Below is a small trained network, with its code and all its weights. Each question gives an input and a target symbol and asks what happens when units are switched off, that is, made to give their printed mean instead of their output.

import numpy as np


def w(rows, s, z=0):
    codes = np.array(rows[::2]) - 128.0
    scale = np.full(codes.shape[1], s)
    scale[-1] = z or s
    return codes * scale


def f(y):
    return y / 2 * (1 + np.tanh(0.7978845608 * (y + 0.044715 * y**3)))


def softmax(a):
    e = np.exp(a - a.max(-1, keepdims=True))
    return e / e.sum(-1, keepdims=True)


def log_softmax(a):
    a = a - a.max(-1, keepdims=True)
    return a - np.log(np.exp(a).sum(-1, keepdims=True))


def net(x, mask):
    ids = ['ΔΣεμτφω'.index(c) for c in x.split()]
    T = len(ids)
    res = E[ids] + P[:T]
    q, k, v = (res @ M[0].T for M in (Q, K, V))
    z = softmax(np.where(np.tri(T) > 0, q @ k.T / 4**0.5, -1e9)) @ v
    res = res + np.where(mask[0], z, O[0][:, -1]) @ O[0][:, :-1]
    y = f(res @ A[0][:, :-1].T + A[0][:, -1])
    res = res + np.where(mask[1:9], y, B[0][:, -1]) @ B[0][:, :-1]
    return log_softmax(res[-1] @ U[:, :-1].T + U[:, -1])


Q, K, V, O, A, B = {}, {}, {}, {}, {}, {}
E = w([
[249,200,129,161,135,120],'Δ',
[222,158,144,126,132,80],'Σ',
[154,91,78,116,161,131],'ε',
[154,118,141,87,172,106],'μ',
[174,172,69,146,230,124],'τ',
[114,119,93,140,146,60],'φ',
[97,126,72,139,160,111],'ω',
],0.02)
P = w([
[2,94,239,223,232,49],'0',
[62,173,58,13,105,88],'1',
[140,188,71,54,87,111],'2',
[102,156,81,62,98,82],'3',
[137,151,85,94,79,69],'4',
[171,142,119,102,76,72],'5',
[125,84,136,71,105,70],'6',
[189,132,101,125,92,93],'7',
[178,91,145,115,87,62],'8',
[177,57,160,100,91,83],'9',
[184,81,173,124,95,74],'10',
[170,28,160,87,135,106],'11',
[226,88,146,188,133,130],'12',
],0.0065)
Q[0] = w([
[103,109,183,215,130,253],'H0',
[161,135,45,125,169,61],'H0',
[131,71,187,159,199,99],'H0',
[163,160,103,155,137,35],'H0',
],0.015)
K[0] = w([
[122,97,159,85,8,108],'H0',
[151,93,162,168,209,93],'H0',
[72,163,220,211,79,158],'H0',
[90,182,164,150,172,89],'H0',
],0.016)
V[0] = w([
[155,37,34,137,29,7],'H0',
[83,124,62,239,140,234],'H0',
[154,6,186,86,172,195],'H0',
[32,127,173,208,108,160],'H0',
],0.015)
O[0] = w([
[122,73,159,113,97,5,5],'H0',
[155,176,42,206,144,130,98],'H0',
[177,83,158,128,203,156,3],'H0',
[71,115,30,119,136,146,22],'H0',
],0.017,0.0062)
A[0] = w([
[110,140,128,60,99,62,250],'N0',
[149,82,128,155,91,136,5],'N1',
[214,152,123,127,113,112,88],'N2',
[129,124,97,128,96,62,70],'N3',
[146,98,62,213,67,137,180],'N4',
[159,204,96,1,163,81,126],'N5',
[80,130,224,188,209,156,47],'N6',
[131,158,141,141,245,42,222],'N7',
],0.01,0.0021)
B[0] = w([
[143,186,88,149,236,131,236],'N0',
[93,134,116,124,107,182,120],'N1',
[88,74,106,94,150,135,254],'N2',
[129,108,82,55,136,248,198],'N3',
[100,99,224,132,130,41,247],'N4',
[76,129,118,198,95,118,245],'N5',
[91,114,89,93,68,127,190],'N6',
[186,155,119,163,54,150,189],'N7',
],0.013,0.0097)
U = w([
[107,232,119,160,74,142,158],'Δ',
[159,188,167,114,178,65,185],'Σ',
[219,109,100,187,146,107,255],'ε',
[120,64,147,155,156,178,186],'μ',
[114,87,146,254,214,171,34],'τ',
[160,163,66,113,162,107,9],'φ',
[73,76,91,200,124,72,61],'ω',
],0.0045,0.0034)

Each question gives the input, a string of symbols that net reads in full, and the target symbol t.
The units are the heads (4 rows each of Q, K, V and O) and the neurons (one row each of A and B). Each row of codes is followed by its name. A weight is (code - 128) times the scale printed after its matrix; where a second scale follows, it is the last column's (O, A, B and U).
mask holds one flag per unit, heads first, then neurons. A switched-off unit (its flag False) gives its mean, the last column of its rows in O or B, instead of its output. The means were averaged over made-up inputs and are rounded, as every weight is.
A unit's drop is (log p(t) with every unit on - log p(t) with that unit switched off) / (log p(t) with every unit on - log p(t) with every unit switched off).
The circuit of an input: a set's keep is (log p(t) with only the set's units on - log p(t) with every unit switched off) / (log p(t) with every unit on - log p(t) with every unit switched off). Starting from all 9 units, units are removed one at a time, each time the one whose removal leaves the highest keep (on an exact tie, the one counted first), for as long as the keep stays at least 0.8.
units of the circuit, in order: the units of the circuit, biggest drop first
k most important neurons: the k neurons with the biggest drops, biggest first
drop when u is switched off: that unit's drop, to one decimal
input φ φ μ, target φ: 2 most important neurons	N0, N3
input ω Δ ε ω ε, target ω: units of the circuit, in order	H0, N4
input τ ε ε ω ω ε τ Σ ω Δ Δ ε Δ, target τ: units of the circuit, in order	H0, N2
input Σ ε ε Δ ε Δ, target Σ: 2 most important neurons	N0, N3
input ω φ Σ, target ω: 2 most important neurons	N4, N5
input ε μ ω Σ φ ω ε ε τ τ ε φ ω, target ε: units of the circuit, in order	H0, N7
input φ ε Δ φ ε Σ, target φ: units of the circuit, in order	H0, N0, N3
input ω ω ω Σ Σ φ ε ε ε Σ Σ ε Δ, target ω: 2 most important neurons	N4, N0
input φ μ Δ φ Σ Δ μ μ φ Σ ε, target φ: 3 most important neurons	N0, N3, N4
input μ Σ Δ Σ Δ φ μ τ Σ τ, target μ: 2 most important neurons	N0, N6
input Σ ω ε Δ μ ω, target Σ: most important neuron	N0
input μ ε φ Δ ω ε ε Σ φ μ τ Δ ε, target μ: 2 most important neurons	N0, N6
input ε φ Δ τ Σ ω ω φ φ Σ Σ ω, target ε: 3 most important neurons	N7, N4, N5
input Δ Δ μ ε τ, target Δ: most important neuron	N4
input φ τ Σ Σ ε ε φ ε Δ ε τ, target φ: 3 most important neurons	N0, N3, N4
input φ Δ φ ε ω Σ μ ω φ ε Δ, target φ: drop when N2 is switched off	0.0
input μ φ μ ε μ ε μ ω, target μ: drop when N3 is switched off	-0.1
input μ ε ε ε, target μ: drop when N0 is switched off	0.1
input ε μ Δ, target ε: drop when H0 is switched off	1.1
